How the elements are linked:
s188 s s351
s188 h s167
s188 u s992
s188 b s401
s188 n s309
s188 f s294
s401 s s763
s401 h s294
s401 u s277
s401 b s111
s401 n s26
s401 f s309
s60 s s267
s60 h s193
s60 u s134
s60 b s952
s60 n s351
s60 f s913
s765 s s134
s765 h s194
s765 u s223
s765 b s167
s765 n s992
s765 f s267
s114 s s591
s114 h s675
s114 u s916
s114 b s930
s114 n s194
s114 f s457
s228 s s903
s228 h s304
s228 u s724
s228 b s687
s228 n s391
s228 f s148
s675 s s755
s675 h s683
s675 u s687
s675 b s457
s675 n s450
s675 f s916
s613 s s378
s613 h s903
s613 u s228
s613 b s675
s613 n s916
s613 f s683
s430 s s165
s430 h s243
s430 u s883
s430 b s66
s430 n s304
s430 f s702
s786 s s277
s786 h s351
s786 u s188
s786 b s735
s786 n s799
s786 f s763
s457 s s114
s457 h s916
s457 u s989
s457 b s194
s457 n s223
s457 f s450
s267 s s765
s267 h s223
s267 u s193
s267 b s992
s267 n s952
s267 f s60
s591 s s989
s591 h s755
s591 u s675
s591 b s978
s591 n s930
s591 f s114
s165 s s242
s165 h s26
s165 u s243
s165 b s161
s165 n s66
s165 f s430
s26 s s111
s26 h s250
s26 u s735
s26 b s430
s26 n s702
s26 f s243
s309 s s401
s309 h s277
s309 u s786
s309 b s26
s309 n s243
s309 f s250
s958 s s702
s958 h s242
s958 u s165
s958 b s724
s958 n s563
s958 f s83
s702 s s430
s702 h s883
s702 u s242
s702 b s304
s702 n s724
s702 f s958
s930 s s978
s930 h s457
s930 u s450
s930 b s765
s930 n s267
s930 f s194
s148 s s228
s148 h s724
s148 u s563
s148 b s391
s148 n s755
s148 f s378
s687 s s683
s687 h s148
s687 u s378
s687 b s989
s687 n s591
s687 f s391
s916 s s675
s916 h s687
s916 u s391
s916 b s450
s916 n s322
s916 f s989
s83 s s958
s83 h s165
s83 u s430
s83 b s563
s83 n s903
s83 f s161
s755 s s391
s755 h s613
s755 u s683
s755 b s114
s755 n s457
s755 f s675
s111 s s799
s111 h s309
s111 u s250
s111 b s165
s111 n s430
s111 f s26
s294 s s188
s294 h s992
s294 u s952
s294 b s309
s294 n s250
s294 f s277
s66 s s161
s66 h s702
s66 u s958
s66 b s228
s66 n s148
s66 f s304
s161 s s83
s161 h s430
s161 u s702
s161 b s903
s161 n s228
s161 f s66
s952 s s992
s952 h s913
s952 u s319
s952 b s786
s952 n s763
s952 f s351
s304 s s66
s304 h s958
s304 u s83
s304 b s148
s304 n s378
s304 f s724
s250 s s309
s250 h s786
s250 u s763
s250 b s243
s250 n s883
s250 f s735
s563 s s724
s563 h s161
s563 u s66
s563 b s613
s563 n s683
s563 f s903
s223 s s194
s223 h s322
s223 u s978
s223 b s60
s223 n s913
s223 f s193
s378 s s148
s378 h s563
s378 u s903
s378 b s755
s378 n s675
s378 f s613
s243 s s26
s243 h s735
s243 u s799
s243 b s702
s243 n s958
s243 f s883
s883 s s243
s883 h s799
s883 u s111
s883 b s958
s883 n s83
s883 f s242
s735 s s250
s735 h s763
s735 u s401
s735 b s883
s735 n s242
s735 f s799
s351 s s952
s351 h s319
s351 u s167
s351 b s763
s351 n s401
s351 f s188
s903 s s563
s903 h s66
s903 u s304
s903 b s683
s903 n s687
s903 f s228
s683 s s613
s683 h s228
s683 u s148
s683 b s916
s683 n s989
s683 f s687
s799 s s735
s799 h s401
s799 u s309
s799 b s242
s799 n s165
s799 f s111
s277 s s294
s277 h s952
s277 u s351
s277 b s250
s277 n s735
s277 f s786
s167 s s319
s167 h s267
s167 u s60
s167 b s294
s167 n s277
s167 f s992
s319 s s913
s319 h s765
s319 u s267
s319 b s188
s319 n s294
s319 f s167
s450 s s457
s450 h s989
s450 u s591
s450 b s223
s450 n s193
s450 f s322
s913 s s60
s913 h s134
s913 u s765
s913 b s351
s913 n s188
s913 f s319
s242 s s883
s242 h s111
s242 u s26
s242 b s83
s242 n s161
s242 f s165
s193 s s223
s193 h s978
s193 u s930
s193 b s913
s193 n s319
s193 f s134
s978 s s322
s978 h s114
s978 u s457
s978 b s134
s978 n s765
s978 f s930
s992 s s167
s992 h s60
s992 u s913
s992 b s277
s992 n s786
s992 f s952
s989 s s916
s989 h s391
s989 u s755
s989 b s322
s989 n s978
s989 f s591
s763 s s786
s763 h s188
s763 u s294
s763 b s799
s763 n s111
s763 f s401
s724 s s304
s724 h s83
s724 u s161
s724 b s378
s724 n s613
s724 f s563
s391 s s687
s391 h s378
s391 u s613
s391 b s591
s391 n s114
s391 f s755
s194 s s930
s194 h s450
s194 u s322
s194 b s267
s194 n s60
s194 f s223
s134 s s193
s134 h s930
s134 u s194
s134 b s319
s134 n s167
s134 f s765
s322 s s450
s322 h s591
s322 u s114
s322 b s193
s322 n s134
s322 f s978

The rows follow the links: the fewer symbols apart two elements are, the more alike their rows tend to be.

Each row is also shifted at random along 5 hidden directions that mean nothing.

Some elements, each with a row of numbers:
s148
[31,24,-10,-11,-23,23,-10,29,-1,2,-22,-47,17,30,19,-21,0,-48,11,47,16,16,-10,-16,-28,36,-87,-31,-41,30,16,38,59,-28,20,-28,58,45,19,-38,-6]
s958
[-93,8,2,-22,1,33,9,3,12,-21,-25,-32,10,18,-3,10,-1,5,22,11,-14,-10,-14,3,0,15,-19,-15,-20,15,12,12,25,2,-11,-11,5,8,27,2,-6]
s194
[75,-15,8,-11,-28,-6,-80,-5,-44,-5,-26,-51,-10,8,25,-49,-23,-58,26,10,73,16,-2,-15,-6,20,-43,-32,1,-5,-9,-5,22,-37,43,4,41,26,-28,-65,-1]
s724
[-35,4,29,5,-2,23,-60,-3,2,-4,-27,-24,19,27,1,-20,-6,19,-6,-8,34,-39,-25,35,27,32,5,-38,-34,6,30,-1,-9,-7,0,-23,-25,-17,2,4,-5]
s114
[93,-14,35,10,-15,-33,-31,-24,-1,-2,-7,3,17,1,11,-24,-5,14,16,-16,45,-14,-1,21,31,15,26,5,-13,-9,8,-13,-22,-23,14,-8,-13,-15,-25,-6,15]
s989
[11,-9,44,24,-16,-40,0,-34,9,3,9,34,25,-9,7,-12,18,26,21,-14,22,-22,2,33,39,10,49,26,-11,-8,9,-13,-44,-26,-1,-12,-22,-40,-40,2,30]
s675
[80,-2,16,8,-11,-32,36,-8,29,1,7,21,31,2,10,5,4,26,10,-1,0,-1,6,12,20,9,17,25,-22,3,11,8,1,-16,-1,-13,-1,5,9,22,14]
s563
[-43,15,7,-5,-14,28,-30,13,-1,-2,-24,-38,16,28,10,-19,1,-23,9,25,19,-9,-17,7,-7,34,-47,-32,-35,22,20,21,27,-21,10,-25,23,16,8,-24,-4]
s111
[37,20,-10,-33,10,22,28,10,-6,-30,-19,-30,-16,8,-28,26,15,-25,29,24,-33,11,-15,-24,-41,-6,-36,-2,0,18,-14,10,11,20,-21,1,13,-9,0,-29,-3]
s786
[-12,-2,-34,-17,18,6,52,9,4,-7,12,9,-24,-16,-14,33,-2,0,-4,-1,-46,23,12,-29,-26,-31,0,19,31,-5,-23,-2,12,31,-14,24,3,13,22,16,-10]
s401
[-74,8,-37,-14,16,14,61,13,2,-3,17,12,-23,-18,-15,34,10,-13,-3,12,-59,27,12,-32,-35,-30,-11,20,31,2,-23,5,15,25,-16,20,16,12,17,7,-8]
s952
[-16,-4,-20,-11,2,-11,41,-6,-14,-8,14,11,-25,-26,-8,17,11,-25,21,6,-29,30,16,-32,-25,-29,-2,28,37,-8,-33,-8,-1,8,-5,24,18,0,-14,-19,5]
s930
[-19,-10,-5,24,-18,-20,-19,-3,-16,27,20,20,-1,-15,24,-26,-2,-22,-11,1,25,14,19,-6,5,-2,-2,5,14,-13,-8,-3,-1,-26,28,7,21,15,-20,-13,5]
s193
[17,-31,21,19,-3,-17,-80,-21,-25,12,-1,6,-8,-7,15,-37,-25,13,-17,-41,61,-19,4,23,39,-1,45,-15,16,-30,1,-32,-35,-11,24,12,-30,-14,-28,1,-2]
s683
[-36,-16,26,-7,-8,-9,24,-19,35,-19,-15,-2,35,12,14,4,-16,50,27,-15,5,-18,-1,24,47,18,32,13,-27,-1,22,1,13,-15,-4,-14,-12,10,34,38,8]
s430
[-75,-5,29,-24,7,36,-50,-13,-4,-37,-47,-49,3,26,-12,-5,-15,19,28,-16,22,-39,-30,25,23,22,9,-36,-20,3,17,-11,-5,6,-10,-10,-28,-22,9,-5,-8]
s304
[-7,19,-14,-4,2,21,28,27,28,6,-2,-8,18,21,2,13,1,8,-17,19,-24,2,-5,-1,-11,15,-32,-10,-29,21,20,28,35,6,-8,-19,11,28,43,21,-10]
s755
[-8,9,-4,22,-14,-23,57,6,30,25,29,39,29,-7,16,6,17,10,-9,18,-20,12,18,2,6,5,-2,31,-16,9,10,20,12,-21,2,-14,19,18,11,23,14]
s916
[38,10,6,34,-17,-30,20,2,12,30,28,41,21,-8,14,-10,21,-2,-16,14,3,4,13,10,5,6,1,19,-15,5,8,13,-10,-23,8,-16,11,-2,-18,3,16]
s735
[-122,-22,-19,-28,28,36,10,2,17,-22,-15,-16,-13,4,-5,25,-38,47,-8,-34,-25,-10,-4,-2,18,-15,30,-9,19,-15,0,-14,22,36,-13,21,-29,23,63,55,-29]
s26
[-81,-7,-39,-20,32,40,32,27,31,-3,0,-6,-6,9,-4,33,-34,46,-40,-20,-42,1,2,-8,3,-14,9,-11,6,-3,9,5,41,43,-16,13,-19,44,84,69,-35]

Where do the symbols, taken in turn from left to right, take each start?
Answer with the element's name.
[47,-14,-6,-26,15,-16,39,-18,0,-28,-1,2,-20,-18,-17,27,-6,12,27,-17,-25,14,8,-19,-5,-30,27,28,31,-13,-25,-19,-9,22,-15,27,-12,-9,1,6,2]
b f h s n h: s277
[-22,17,5,0,1,25,-15,13,11,1,-12,-16,15,22,-4,-3,5,3,-11,12,1,-17,-16,14,-1,21,-19,-24,-30,17,21,14,8,1,-6,-21,-4,-1,13,2,-6]
u b b b u b u: s391
[-63,12,8,22,15,17,-2,9,25,15,8,24,16,10,-8,9,10,41,-39,-11,-15,-33,-11,33,18,6,27,-9,-20,6,25,4,-21,17,-19,-17,-38,-21,14,42,-5]
f s n u b u: s903
[23,7,36,1,-13,-24,39,-22,27,-17,-7,13,34,6,-4,10,22,27,38,5,-9,-17,-7,23,24,15,21,27,-30,11,14,5,-16,-16,-16,-22,-10,-27,-9,6,25]
n b u b s u: s114
[-72,-28,5,4,-14,-20,-10,-24,-12,3,5,9,-2,-20,23,-16,-15,-1,17,-17,24,7,17,-3,26,-5,24,14,22,-23,-12,-18,-1,-22,21,15,10,10,-11,-4,7]
n b f h s f: s167
[-96,15,32,29,-12,-18,29,-19,21,13,18,42,30,-7,-1,2,41,20,12,10,-14,-23,-1,32,24,11,30,26,-20,9,15,5,-37,-21,-14,-23,-11,-44,-32,6,29]
s h b u: s903
[6,42,-4,12,6,16,13,20,-6,10,9,8,-6,5,-28,12,47,-33,-12,37,-32,-4,-14,-2,-43,1,-36,-3,-12,28,0,20,-23,11,-23,-18,5,-38,-35,-32,9]
n s u s: s430
[-46,-3,-43,-15,10,21,12,20,-14,3,8,-10,-30,-11,-1,10,-12,-27,-15,7,-23,29,11,-35,-32,-21,-28,-5,32,-5,-21,3,30,18,5,23,23,33,22,-4,-20]
b n b n: s563
[16,-25,11,-7,-15,-29,20,-23,13,-10,-4,4,17,-7,22,-5,-19,20,30,-14,16,9,14,1,32,3,23,23,0,-13,-2,-9,14,-21,14,6,7,21,14,15,10]
u n u b b: s60
[-15,38,-1,30,16,14,-3,19,-6,26,23,32,-8,-2,-31,11,48,-12,-42,18,-31,-18,-12,14,-30,-5,-5,-5,-5,17,5,10,-47,22,-26,-15,-22,-54,-40,-10,5]
b s u n n b: s391
[20,-11,28,5,-27,-14,-54,-17,-16,-1,-18,-22,14,8,24,-40,-11,-19,26,1,59,-7,-4,12,23,28,-10,-18,-17,-3,9,-4,2,-41,29,-11,17,5,-26,-34,11]
b s f b u u: s322
[17,0,-15,40,-5,-23,-22,8,-23,47,42,44,-15,-25,11,-20,12,-28,-47,1,14,15,21,-4,-11,-16,5,7,26,-14,-13,-5,-24,-8,20,11,9,-4,-38,-11,3]
b n n f h: s763
[38,-13,8,26,-12,-27,-34,-7,-11,26,18,23,3,-11,18,-26,-7,1,-22,-15,35,-1,13,11,20,0,20,1,5,-16,0,-11,-18,-18,21,4,-4,0,-22,2,5]
f b h u s u b: s978
[-79,33,17,7,-7,22,-17,1,-19,-2,-9,-11,-2,7,-18,-3,44,-38,17,34,-7,-17,-22,9,-25,16,-32,-16,-17,23,4,12,-26,-7,-14,-22,8,-47,-48,-52,14]
s s f n: s304
[141,4,-31,-5,16,6,-29,27,-23,11,5,-11,-33,-1,-10,-1,-13,-28,-39,1,4,21,2,-26,-38,-18,-27,-20,20,-2,-16,-1,6,27,7,17,2,15,0,-12,-21]
h s n f h f: s351
[-32,25,-30,-13,14,28,44,27,8,-3,4,-6,-10,4,-18,29,16,-16,-9,27,-50,15,-4,-22,-40,-9,-36,0,1,20,-4,21,22,23,-20,0,15,10,22,1,-10]
n b h h: s165
